Here is a tiny trained network, its code and every weight. The questions are about switching its units off for an input and a class, where a switched-off unit gives its printed mean instead of its output.

import numpy as np


def w(rows, s, z=0):
    codes = np.array(rows[::2]) - 128.0
    scale = np.full(codes.shape[1], s)
    scale[-1] = z or s
    return codes * scale


def f(y):
    return y / 2 * (1 + np.tanh(0.7978845608 * (y + 0.044715 * y**3)))


def log_softmax(a):
    a = a - a.max(-1, keepdims=True)
    return a - np.log(np.exp(a).sum(-1, keepdims=True))


def net(x, mask):
    res = np.array(x, float).reshape(1, 6) / 4 @ E
    y = f(res @ A[0][:, :-1].T + A[0][:, -1])
    res = res + np.where(mask, y, B[0][:, -1]) @ B[0][:, :-1]
    return log_softmax(res[-1] @ U[:, :-1].T + U[:, -1])


A, B = {}, {}
E = w([
[184,156,68],'x0',
[130,138,135],'x1',
[129,124,126],'x2',
[127,128,128],'x3',
[70,92,182],'x4',
[233,11,160],'x5',
],0.011)
A[0] = w([
[224,122,89,118],'n1',
[60,186,107,49],'n2',
[20,173,246,254],'n3',
[85,62,215,97],'n4',
[244,139,119,107],'n5',
[248,45,198,178],'n6',
[110,168,25,219],'n7',
[46,182,163,150],'n8',
[148,86,243,109],'n9',
],0.011,0.0083)
B[0] = w([
[16,113,254,180],'n1',
[124,121,177,170],'n2',
[106,73,59,245],'n3',
[182,64,136,172],'n4',
[65,117,209,179],'n5',
[174,79,230,247],'n6',
[79,206,86,216],'n7',
[26,79,141,195],'n8',
[202,106,115,176],'n9',
],0.011,0.014)
U = w([
[120,140,9,241],'0',
[96,75,105,88],'1',
[200,106,112,233],'2',
[223,68,73,2],'3',
[119,220,60,30],'4',
],0.013,0.0091)

Each question gives the input, the list of numbers given to net, and the class t.
The units are the neurons (one row each of A and B). Each row of codes is followed by its name. A weight is (code - 128) times the scale printed after its matrix; where a second scale follows, it is the last column's (A, B and U).
mask holds one flag per neuron, in row order. A switched-off neuron (its flag False) gives its mean, the last column of its row in B, instead of its output. The means were averaged over made-up inputs and are rounded, as every weight is.
A unit's drop is (log p(t) with every unit on - log p(t) with that unit switched off) / (log p(t) with every unit on - log p(t) with every unit switched off).
The circuit of an input: a set's keep is (log p(t) with only the set's units on - log p(t) with every unit switched off) / (log p(t) with every unit on - log p(t) with every unit switched off). Starting from all 9 units, units are removed one at a time, each time the one whose removal leaves the highest keep (on an exact tie, the one counted first), for as long as the keep stays at least 0.8.
circuit, biggest first: the units of the circuit, biggest drop first
top k neurons: the k neurons with the biggest drops, biggest first
drop when u is switched off: that unit's drop, to one decimal
input [-3,8,-3,6,-5,-7], class 0: circuit, biggest first => (n3 n6)
input [6,-7,0,5,-1,6], class 1: circuit, biggest first => (n1)
input [-6,7,-3,5,-4,-5], class 0: circuit, biggest first => (n6 n1)
input [1,3,-4,5,-1,-3], class 4: top 2 neurons => (n4 n7)
input [2,6,3,-1,-5,4], class 1: top 3 neurons => (n1 n5 n9)
input [1,-6,-6,7,5,-3], class 0: circuit, biggest first => (n6 n1)
input [8,4,-3,-1,7,3], class 2: top 2 neurons => (n8 n3)
input [1,-2,5,0,-1,-4], class 4: top 3 neurons => (n7 n4 n9)
input [5,-8,2,-6,-1,-3], class 4: circuit, biggest first => (n3 n7)
input [-4,-4,-3,3,2,8], class 3: top 2 neurons => (n9 n4)
input [6,-3,7,-8,7,3], class 2: circuit, biggest first => (n3 n8)
input [4,7,4,3,-7,0], class 4: top 2 neurons => (n7 n6)
input [2,3,3,-3,-7,-5], class 4: top 2 neurons => (n3 n7)
input [-4,8,8,5,-1,4], class 2: top 2 neurons => (n3 n6)
input [-8,-6,7,-1,0,-5], class 0: circuit, biggest first => (n6)
input [3,-6,-5,3,7,4], class 2: top 2 neurons => (n3 n6)
input [6,-1,-2,-2,-6,2], class 1: drop when n1 is switched off => 0.6
input [-5,5,-5,4,-8,-1], class 0: drop when n6 is switched off => 0.3
input [4,4,8,4,-7,-2], class 4: drop when n7 is switched off => 0.1
input [5,7,-8,-8,-3,6], class 1: top neuron => (n1)
